Below are the code and all the weights of a small trained network. Each question names an input and a class and asks about switching units off, where a switched-off unit gives its printed mean instead of its output.

import numpy as np


def w(rows, s, z=0):
    codes = np.array(rows[::2]) - 128.0
    scale = np.full(codes.shape[1], s)
    scale[-1] = z or s
    return codes * scale


def norm(h):
    return h / np.sqrt((h * h).mean(-1, keepdims=True) + 1e-5)


def f(y):
    return y / 2 * (1 + np.tanh(0.7978845608 * (y + 0.044715 * y**3)))


def log_softmax(a):
    a = a - a.max(-1, keepdims=True)
    return a - np.log(np.exp(a).sum(-1, keepdims=True))


def net(x, mask):
    res = np.array(x, float).reshape(1, 3) / 4 @ E
    u = 0
    for l in range(2):
        y = f(norm(res) @ A[l][:, :-1].T + A[l][:, -1])
        res = res + np.where(mask[u : u + 5], y, B[l][:, -1]) @ B[l][:, :-1]
        u += 5
    return log_softmax(norm(res)[-1] @ U[:, :-1].T + U[:, -1])


A, B = {}, {}
E = w([
[194,169,50,101,164,24,1,91],'x0',
[198,37,138,25,86,130,184,11],'x1',
[100,206,47,111,25,229,118,84],'x2',
],0.00076)
A[0] = w([
[125,92,190,117,142,69,153,129,68],'L0N1',
[206,78,136,43,83,120,165,36,10],'L0N2',
[133,208,59,127,47,232,134,68,44],'L0N3',
[193,45,202,176,252,68,156,155,31],'L0N4',
[49,101,221,106,93,203,176,161,2],'L0N5',
],0.0023,0.00059)
B[0] = w([
[154,153,94,175,139,180,158,78,146],'L0N1',
[88,115,131,148,128,136,86,208,204],'L0N2',
[252,155,222,227,118,71,157,49,209],'L0N3',
[208,222,142,182,3,156,132,27,250],'L0N4',
[122,160,75,73,186,65,131,110,163],'L0N5',
],0.0026,0.0012)
A[1] = w([
[182,3,125,38,83,167,141,72,63],'L1N1',
[80,108,151,168,107,198,206,104,70],'L1N2',
[134,207,104,212,183,140,122,161,253],'L1N3',
[175,136,66,105,112,74,4,99,138],'L1N4',
[100,117,145,98,133,160,222,134,75],'L1N5',
],0.0026,0.00057)
B[1] = w([
[62,135,160,198,106,178,39,237,182],'L1N1',
[174,137,84,57,164,37,102,79,152],'L1N2',
[129,15,155,85,82,172,88,136,226],'L1N3',
[76,144,85,73,208,119,251,115,249],'L1N4',
[114,165,9,96,237,78,142,108,129],'L1N5',
],0.0024,0.0019)
U = w([
[254,167,177,202,44,117,152,10,250],'0',
[65,147,20,28,238,66,206,94,116],'1',
[47,60,153,158,81,185,15,234,3],'2',
],0.0048,0.00044)

Each question gives the input, the list of numbers given to net, and the class t.
The units are the neurons (one row each of A and B). Each row of codes is followed by its name. A weight is (code - 128) times the scale printed after its matrix; where a second scale follows, it is the last column's (A, B and U).
mask holds one flag per neuron, layer by layer. A switched-off neuron (its flag False) gives its mean, the last column of its row in B, instead of its output. The means were averaged over made-up inputs and are rounded, as every weight is.
A unit's drop is (log p(t) with every unit on - log p(t) with that unit switched off) / (log p(t) with every unit on - log p(t) with every unit switched off).
The circuit of an input: a set's keep is (log p(t) with only the set's units on - log p(t) with every unit switched off) / (log p(t) with every unit on - log p(t) with every unit switched off). Starting from all 10 units, units are removed one at a time, each time the one whose removal leaves the highest keep (on an exact tie, the one counted first), for as long as the keep stays at least 0.8.
circuit, biggest first: the units of the circuit, biggest drop first
most important unit: the unit with the biggest drop
k most important neurons: the k neurons with the biggest drops, biggest first
k most important neurons of layer l: the k neurons of layer l with the biggest drops, biggest first
input [-1,5,3], class 2: circuit, biggest first : [L1N1]
input [-1,8,6], class 2: circuit, biggest first : [L1N1, L0N4]
input [4,7,-3], class 2: circuit, biggest first : [L1N1, L0N3]
input [-4,-2,-3], class 1: 2 most important neurons : [L0N3, L0N5]
input [-6,-6,7], class 0: 3 most important neurons of layer 1 : [L1N4, L1N1, L1N2]
input [3,2,2], class 1: 3 most important neurons of layer 0 : [L0N4, L0N2, L0N1]
input [-8,5,-4], class 1: circuit, biggest first : [L1N5, L0N5]
input [5,6,3], class 2: 3 most important neurons : [L1N1, L0N5, L0N4]
input [-4,7,-6], class 2: 3 most important neurons of layer 0 : [L0N3, L0N2, L0N5]
input [5,8,7], class 2: circuit, biggest first : [L1N1, L0N4]
input [-7,0,-4], class 1: 2 most important neurons of layer 0 : [L0N3, L0N5]
input [-5,6,3], class 2: 4 most important neurons of layer 0 : [L0N4, L0N2, L0N3, L0N1]
input [4,-2,3], class 1: 3 most important neurons : [L1N4, L0N4, L0N1]
input [2,-3,-8], class 0: most important unit : L0N4
input [-5,5,1], class 1: 2 most important neurons of layer 1 : [L1N5, L1N2]
input [-5,-7,8], class 0: 3 most important neurons of layer 1 : [L1N1, L1N4, L1N2]
input [3,5,3], class 2: 3 most important neurons of layer 0 : [L0N4, L0N5, L0N2]
input [1,4,-3], class 2: 2 most important neurons : [L0N3, L1N1]
input [-5,-3,-5], class 0: 2 most important neurons of layer 0 : [L0N4, L0N1]
input [7,1,5], class 1: 2 most important neurons of layer 0 : [L0N4, L0N1]
input [6,-1,-8], class 0: 2 most important neurons : [L0N4, L0N5]
input [4,5,0], class 2: 2 most important neurons : [L1N1, L0N5]
input [1,7,-1], class 2: most important neuron : [L1N1]
input [7,3,2], class 1: 2 most important neurons : [L1N4, L0N4]
input [7,5,6], class 1: 3 most important neurons of layer 0 : [L0N4, L0N2, L0N1]
input [-4,3,3], class 1: 2 most important neurons of layer 1 : [L1N5, L1N2]
input [7,4,5], class 1: 3 most important neurons : [L1N4, L0N4, L0N2]
input [0,-4,-7], class 0: most important neuron of layer 1 : [L1N1]
